Here is a tiny trained network, its code and every weight. The questions are about switching its units off for an input and a target symbol, where a switched-off unit gives its printed mean instead of its output.

import numpy as np


def w(rows, s, z=0):
    codes = np.array(rows[::2]) - 128.0
    scale = np.full(codes.shape[1], s)
    scale[-1] = z or s
    return codes * scale


def norm(h):
    return h / np.sqrt((h * h).mean(-1, keepdims=True) + 1e-5)


def f(y):
    return np.maximum(y, 0)


def softmax(a):
    e = np.exp(a - a.max(-1, keepdims=True))
    return e / e.sum(-1, keepdims=True)


def log_softmax(a):
    a = a - a.max(-1, keepdims=True)
    return a - np.log(np.exp(a).sum(-1, keepdims=True))


def net(x, mask):
    ids = ['ΓΛΞβδζημστφ'.index(c) for c in x.split()]
    T = len(ids)
    res = E[ids] + P[:T]
    u = 0
    for l in range(2):
        q, k, v = (norm(res) @ M[l].T for M in (Q, K, V))
        z = softmax(np.where(np.tri(T) > 0, q @ k.T / 2**0.5, -1e9)) @ v
        res = res + np.where(mask[u], z, O[l][:, -1]) @ O[l][:, :-1]
        u += 1
        y = f(norm(res) @ A[l][:, :-1].T + A[l][:, -1])
        res = res + np.where(mask[u : u + 16], y, B[l][:, -1]) @ B[l][:, :-1]
        u += 16
    return log_softmax(norm(res)[-1] @ U[:, :-1].T + U[:, -1])


Q, K, V, O, A, B = {}, {}, {}, {}, {}, {}
E = w([
[115,130,179,147,40,132,41],'Γ',
[164,216,117,109,149,187,95],'Λ',
[107,115,3,149,114,159,138],'Ξ',
[180,197,62,132,157,142,111],'β',
[248,39,183,164,65,51,17],'δ',
[161,101,139,48,36,164,231],'ζ',
[179,147,136,129,102,112,122],'η',
[119,165,130,122,85,166,76],'μ',
[152,160,70,205,162,84,108],'σ',
[177,239,95,172,182,143,85],'τ',
[188,217,142,154,136,131,102],'φ',
],0.012)
P = w([
[165,88,190,136,183,203,141],'0',
[7,222,125,78,86,38,108],'1',
[133,126,116,216,41,154,89],'2',
[53,141,130,101,134,1,177],'3',
[133,121,109,219,49,150,80],'4',
[121,161,85,70,208,78,142],'5',
[154,148,94,216,80,157,82],'6',
[88,77,64,74,147,50,130],'7',
[151,146,102,216,70,155,88],'8',
],0.0097)
Q[0] = w([
[255,198,95,242,20,156,174],'0.h0',
[171,124,61,176,49,163,164],'0.h0',
],0.0067)
K[0] = w([
[198,89,205,187,218,216,178],'0.h0',
[93,1,128,125,183,228,166],'0.h0',
],0.0073)
V[0] = w([
[169,213,253,107,145,15,86],'0.h0',
[140,71,185,91,137,156,244],'0.h0',
],0.0057)
O[0] = w([
[116,42,69,74,82,80,78,2],'0.h0',
[94,158,103,61,46,248,95,238],'0.h0',
],0.014,0.0011)
A[0] = w([
[56,162,139,158,155,121,86,164],'0.n0',
[188,152,130,124,141,158,130,200],'0.n1',
[92,111,131,91,70,143,127,118],'0.n2',
[57,157,91,104,131,108,108,64],'0.n3',
[141,129,249,102,162,93,153,52],'0.n4',
[128,115,142,192,166,98,155,6],'0.n5',
[97,164,166,181,146,171,149,113],'0.n6',
[152,98,135,112,121,5,116,252],'0.n7',
[126,64,130,131,156,121,113,70],'0.n8',
[160,121,71,193,129,146,118,80],'0.n9',
[82,129,152,159,118,113,169,119],'0.n10',
[174,111,92,123,104,153,201,153],'0.n11',
[93,161,169,150,128,139,57,30],'0.n12',
[146,98,127,102,140,73,44,129],'0.n13',
[157,162,143,137,141,61,106,143],'0.n14',
[52,141,65,155,165,127,160,174],'0.n15',
],0.011,0.0031)
B[0] = w([
[146,107,106,48,78,135,153,161],'0.n0',
[69,53,122,151,78,80,89,179],'0.n1',
[101,140,164,168,171,94,133,177],'0.n2',
[154,217,183,106,123,36,92,154],'0.n3',
[21,168,137,2,92,88,75,141],'0.n4',
[161,120,84,167,81,135,118,154],'0.n5',
[110,51,188,122,120,157,93,174],'0.n6',
[67,214,116,114,114,112,124,254],'0.n7',
[120,167,92,135,186,140,180,143],'0.n8',
[107,99,239,127,109,139,149,173],'0.n9',
[112,115,124,66,142,194,77,144],'0.n10',
[104,149,144,166,123,126,84,178],'0.n11',
[141,145,87,147,118,103,217,147],'0.n12',
[139,122,106,139,151,166,199,199],'0.n13',
[112,171,91,110,88,158,127,191],'0.n14',
[146,156,154,58,72,108,140,176],'0.n15',
],0.0074,0.0095)
Q[1] = w([
[254,189,50,69,191,30,233],'1.h0',
[120,68,138,4,191,81,218],'1.h0',
],0.008)
K[1] = w([
[192,252,72,161,68,71,123],'1.h0',
[65,187,161,65,1,47,135],'1.h0',
],0.0073)
V[1] = w([
[107,129,159,130,64,90,254],'1.h0',
[141,184,220,166,146,54,71],'1.h0',
],0.0071)
O[1] = w([
[100,110,78,187,114,167,164,254],'1.h0',
[6,204,122,189,143,135,37,101],'1.h0',
],0.014,0.0021)
A[1] = w([
[189,184,191,164,85,149,122,7],'1.n0',
[140,161,67,121,168,130,254,185],'1.n1',
[106,176,149,38,184,8,85,162],'1.n2',
[76,133,168,73,154,141,117,197],'1.n3',
[125,130,180,128,170,69,50,148],'1.n4',
[94,180,86,53,111,72,103,86],'1.n5',
[131,133,32,29,92,106,68,165],'1.n6',
[136,130,134,70,102,98,154,104],'1.n7',
[73,120,168,87,93,11,129,40],'1.n8',
[81,131,138,145,159,163,206,251],'1.n9',
[164,110,72,88,125,74,213,199],'1.n10',
[40,137,91,166,180,120,141,162],'1.n11',
[81,227,83,59,166,48,104,193],'1.n12',
[78,203,164,92,135,132,117,255],'1.n13',
[148,68,182,181,68,109,128,4],'1.n14',
[69,149,125,108,80,169,183,222],'1.n15',
],0.0095,0.0026)
B[1] = w([
[131,84,123,71,193,166,124,168],'1.n0',
[75,75,13,97,111,206,182,177],'1.n1',
[32,210,161,112,126,203,173,197],'1.n2',
[113,155,100,160,131,69,154,158],'1.n3',
[160,150,1,110,131,126,140,142],'1.n4',
[86,97,169,69,159,137,132,209],'1.n5',
[168,102,181,176,126,59,136,198],'1.n6',
[166,188,116,235,148,68,75,155],'1.n7',
[183,152,128,91,193,187,131,182],'1.n8',
[207,168,124,192,147,141,96,178],'1.n9',
[65,188,148,177,174,120,185,170],'1.n10',
[204,99,149,90,66,82,169,196],'1.n11',
[12,102,231,86,91,119,182,250],'1.n12',
[191,110,91,114,134,109,183,222],'1.n13',
[53,123,100,125,211,104,143,158],'1.n14',
[147,88,97,141,162,104,69,236],'1.n15',
],0.0084,0.011)
U = w([
[101,97,34,180,132,150,195,8],'Γ',
[173,134,123,46,207,127,123,149],'Λ',
[137,157,233,210,165,188,160,64],'Ξ',
[104,160,69,131,163,122,70,188],'β',
[167,123,173,196,172,58,164,126],'δ',
[137,93,133,75,39,215,115,151],'ζ',
[177,103,215,104,57,64,81,193],'η',
[84,21,161,122,187,141,106,132],'μ',
[96,147,148,225,44,102,92,75],'σ',
[53,167,235,87,89,112,151,231],'τ',
[147,81,112,77,113,92,254,113],'φ',
],0.0098,0.0017)

Each question gives the input, a string of symbols that net reads in full, and the target symbol t.
The units are the heads (2 rows each of Q, K, V and O) and the neurons (one row each of A and B). Each row of codes is followed by its name. A weight is (code - 128) times the scale printed after its matrix; where a second scale follows, it is the last column's (O, A, B and U).
mask holds one flag per unit, layer by layer, with each layer's heads first. A switched-off unit (its flag False) gives its mean, the last column of its rows in O or B, instead of its output. The means were averaged over made-up inputs and are rounded, as every weight is.
A unit's drop is (log p(t) with every unit on - log p(t) with that unit switched off) / (log p(t) with every unit on - log p(t) with every unit switched off).
The circuit of an input: a set's keep is (log p(t) with only the set's units on - log p(t) with every unit switched off) / (log p(t) with every unit on - log p(t) with every unit switched off). Starting from the 12 units with the biggest drops (on a tie, the unit counted first), units are removed one at a time, each time the one whose removal leaves the highest keep (on an exact tie, the one counted first), for as long as the keep stays at least 0.8.
circuit, biggest first: the units of the circuit, biggest drop first
top k neurons: the k neurons with the biggest drops, biggest first
top k neurons in layer l: the k neurons of layer l with the biggest drops, biggest first
drop of u: that unit's drop, to one decimal
input β μ ζ ζ η Λ η Ξ, target τ: circuit, biggest first	0.n3, 1.n12
input Ξ η ζ μ φ, target Ξ: circuit, biggest first	0.h0
input β τ Γ Ξ η Ξ Λ σ σ, target β: top 2 neurons	0.n7, 1.n12
input Γ σ Ξ ζ ζ ζ Λ, target Γ: top 2 neurons in layer 0	0.n12, 0.n13
input Γ Γ σ, target Γ: top 3 neurons	0.n13, 0.n12, 0.n3
input δ Λ δ ζ μ Λ Λ, target δ: top 2 neurons	0.n13, 1.n12
input η μ Λ ζ ζ τ σ δ, target τ: top 2 neurons	0.n7, 1.n12
input β φ Γ ζ Ξ, target β: top 4 neurons in layer 0	0.n9, 0.n7, 0.n13, 0.n3
input μ β η Ξ ζ ζ σ ζ, target Γ: top 2 neurons in layer 0	0.n7, 0.n3
input μ Ξ β μ Ξ Ξ η, target μ: top 2 neurons in layer 1	1.n14, 1.n12
input β Ξ μ μ ζ, target β: top 3 neurons in layer 1	1.n12, 1.n4, 1.n6
input σ ζ Γ ζ Λ, target σ: top 3 neurons in layer 0	0.n9, 0.n13, 0.n12
input β β Ξ, target β: top 3 neurons	1.n12, 0.n9, 0.n7
input ζ η τ τ ζ μ η ζ, target Γ: top 2 neurons in layer 0	0.n11, 0.n13
input μ Ξ τ Λ η τ ζ φ τ, target μ: top neuron	0.n12
input ζ σ Λ μ μ Ξ, target τ: top 2 neurons in layer 1	1.n12, 1.n2
input Ξ μ ζ ζ η β η, target Ξ: drop of 0.h0	1.5
input ζ η ζ Λ ζ ζ β, target ζ: drop of 0.h0	1.0
input μ ζ Ξ σ μ, target μ: drop of 1.h0	0.1
input σ ζ σ, target σ: drop of 0.n9	0.3
input σ σ ζ η Γ, target σ: top neuron	1.n12
